Below are the code and all the weights of a small trained network. Each question names an input and a class and asks about switching units off, where a switched-off unit gives its printed mean instead of its output.

import numpy as np


def w(rows, s, z=0):
    codes = np.array(rows[::2]) - 128.0
    scale = np.full(codes.shape[1], s)
    scale[-1] = z or s
    return codes * scale


def norm(h):
    return h / np.sqrt((h * h).mean(-1, keepdims=True) + 1e-5)


def f(y):
    return np.maximum(y, 0)


def log_softmax(a):
    a = a - a.max(-1, keepdims=True)
    return a - np.log(np.exp(a).sum(-1, keepdims=True))


def net(x, mask):
    res = np.array(x, float).reshape(1, 5) / 4 @ E
    u = 0
    for l in range(4):
        y = f(norm(res) @ A[l][:, :-1].T + A[l][:, -1])
        res = res + np.where(mask[u : u + 5], y, B[l][:, -1]) @ B[l][:, :-1]
        u += 5
    return log_softmax(norm(res)[-1] @ U[:, :-1].T + U[:, -1])


A, B = {}, {}
E = w([
[184,42,177,54,162,168,45,75],'x0',
[216,67,45,79,46,174,71,206],'x1',
[119,254,156,167,102,147,107,97],'x2',
[174,112,190,126,122,168,144,201],'x3',
[58,76,135,82,147,65,94,208],'x4',
],0.0036)
A[0] = w([
[173,146,107,178,120,236,43,29,73],'L0N0',
[96,158,55,112,31,3,90,188,34],'L0N1',
[161,139,154,114,125,183,102,219,22],'L0N2',
[121,180,75,168,70,107,178,88,251],'L0N3',
[185,103,190,67,135,84,210,146,80],'L0N4',
],0.0045,0.0021)
B[0] = w([
[90,182,75,2,74,117,154,136,211],'L0N0',
[118,121,115,125,253,99,144,137,216],'L0N1',
[235,119,194,119,71,103,71,142,168],'L0N2',
[109,158,169,186,144,225,66,116,253],'L0N3',
[105,81,165,197,124,130,62,56,162],'L0N4',
],0.0049,0.0037)
A[1] = w([
[117,6,112,98,149,113,113,168,55],'L1N0',
[146,120,104,209,88,123,253,217,5],'L1N1',
[230,112,149,124,82,227,60,168,106],'L1N2',
[85,106,201,194,140,178,149,80,164],'L1N3',
[207,111,140,131,125,115,42,175,94],'L1N4',
],0.0048,0.0019)
B[1] = w([
[127,143,75,104,228,212,132,114,232],'L1N0',
[169,255,203,215,142,97,130,82,169],'L1N1',
[47,96,151,138,36,193,215,138,253],'L1N2',
[114,128,168,156,183,156,46,114,227],'L1N3',
[104,140,181,85,178,128,203,191,207],'L1N4',
],0.0061,0.0036)
A[2] = w([
[163,116,130,69,159,87,85,87,67],'L2N0',
[116,168,57,184,92,155,169,191,253],'L2N1',
[56,91,195,123,67,84,123,161,111],'L2N2',
[234,81,160,179,47,107,192,170,5],'L2N3',
[194,2,142,136,133,165,142,164,120],'L2N4',
],0.0052,0.0019)
B[2] = w([
[175,133,188,172,111,114,140,135,159],'L2N0',
[87,80,167,199,120,92,93,64,251],'L2N1',
[129,151,168,117,59,254,175,183,174],'L2N2',
[136,192,235,62,72,158,161,174,158],'L2N3',
[74,161,101,157,154,108,110,126,226],'L2N4',
],0.0074,0.0032)
A[3] = w([
[90,7,42,44,194,132,163,227,8],'L3N0',
[152,237,126,151,49,112,171,122,115],'L3N1',
[206,89,178,35,126,209,145,60,177],'L3N2',
[137,67,252,65,203,167,116,95,191],'L3N3',
[196,190,167,152,92,204,87,41,160],'L3N4',
],0.0043,0.0017)
B[3] = w([
[124,105,2,140,139,117,217,142,216],'L3N0',
[128,33,92,77,198,128,67,152,179],'L3N1',
[168,235,156,143,166,12,101,162,205],'L3N2',
[137,192,110,209,82,112,166,170,253],'L3N3',
[133,16,88,85,161,94,124,140,233],'L3N4',
],0.0056,0.0042)
U = w([
[164,87,126,123,111,100,121,120,28],'0',
[83,155,161,216,211,114,78,100,164],'1',
[193,81,126,127,115,102,124,119,2],'2',
[250,164,148,98,143,35,105,90,110],'3',
[130,147,194,119,69,169,165,186,155],'4',
[147,134,103,24,99,136,65,77,136],'5',
[100,44,90,150,66,174,102,66,107],'6',
[121,108,25,113,185,120,182,174,152],'7',
],0.014,0.0085)

Each question gives the input, the list of numbers given to net, and the class t.
The units are the neurons (one row each of A and B). Each row of codes is followed by its name. A weight is (code - 128) times the scale printed after its matrix; where a second scale follows, it is the last column's (A, B and U).
mask holds one flag per neuron, layer by layer. A switched-off neuron (its flag False) gives its mean, the last column of its row in B, instead of its output. The means were averaged over made-up inputs and are rounded, as every weight is.
A unit's drop is (log p(t) with every unit on - log p(t) with that unit switched off) / (log p(t) with every unit on - log p(t) with every unit switched off).
The circuit of an input: a set's keep is (log p(t) with only the set's units on - log p(t) with every unit switched off) / (log p(t) with every unit on - log p(t) with every unit switched off). Starting from the 12 units with the biggest drops (on a tie, the unit counted first), units are removed one at a time, each time the one whose removal leaves the highest keep (on an exact tie, the one counted first), for as long as the keep stays at least 0.8.
circuit, biggest first: the units of the circuit, biggest drop first
most important unit: the unit with the biggest drop
k most important neurons: the k neurons with the biggest drops, biggest first
top k neurons in layer l: the k neurons of layer l with the biggest drops, biggest first
input [2,8,1,-2,-4], class 4: most important unit : L1N2
input [-7,4,-1,-6,-7], class 1: 3 most important neurons : [L2N1; L0N1; L1N2]
input [4,2,0,-1,4], class 7: 2 most important neurons : [L1N0; L0N3]
input [-6,8,2,-1,5], class 1: 2 most important neurons : [L2N1; L0N1]
input [-4,5,1,0,1], class 1: 2 most important neurons : [L0N1; L2N1]
input [-2,-3,8,7,7], class 4: 3 most important neurons : [L2N2; L1N0; L2N4]
input [-8,1,-7,3,5], class 1: 2 most important neurons : [L1N1; L2N1]
input [-1,0,-5,-5,-3], class 6: 3 most important neurons : [L1N4; L1N0; L0N1]
input [5,-1,-4,-2,-4], class 3: circuit, biggest first : [L0N0; L3N2]
input [0,1,2,2,-3], class 6: circuit, biggest first : [L2N1; L1N2; L3N4]
input [6,5,-7,8,8], class 7: 3 most important neurons : [L1N0; L3N0; L2N4]
input [8,2,3,-4,-2], class 3: 4 most important neurons : [L3N2; L0N3; L0N0; L2N0]
input [-4,4,8,-3,-5], class 6: top 2 neurons in layer 3 : [L3N4; L3N2]
input [-4,-1,-8,4,-1], class 1: circuit, biggest first : [L1N1]
input [-1,-3,3,6,3], class 4: 2 most important neurons : [L1N0; L2N2]
input [5,-4,2,5,-4], class 3: top 2 neurons in layer 0 : [L0N0; L0N3]
input [7,0,6,1,-4], class 5: 2 most important neurons : [L0N0; L0N1]
input [7,-4,5,-8,-1], class 3: 2 most important neurons : [L0N0; L1N2]
input [-3,4,1,-8,-4], class 6: top 3 neurons in layer 3 : [L3N2; L3N4; L3N3]
input [5,8,5,-2,4], class 7: most important unit : L0N3
input [-1,8,7,2,-8], class 6: top 2 neurons in layer 1 : [L1N2; L1N1]
input [3,8,8,-2,3], class 4: top 2 neurons in layer 1 : [L1N2; L1N4]
input [-5,-4,-8,7,5], class 1: top 2 neurons in layer 1 : [L1N1; L1N0]
input [-5,2,4,4,-7], class 6: top 4 neurons in layer 3 : [L3N4; L3N2; L3N1; L3N3]
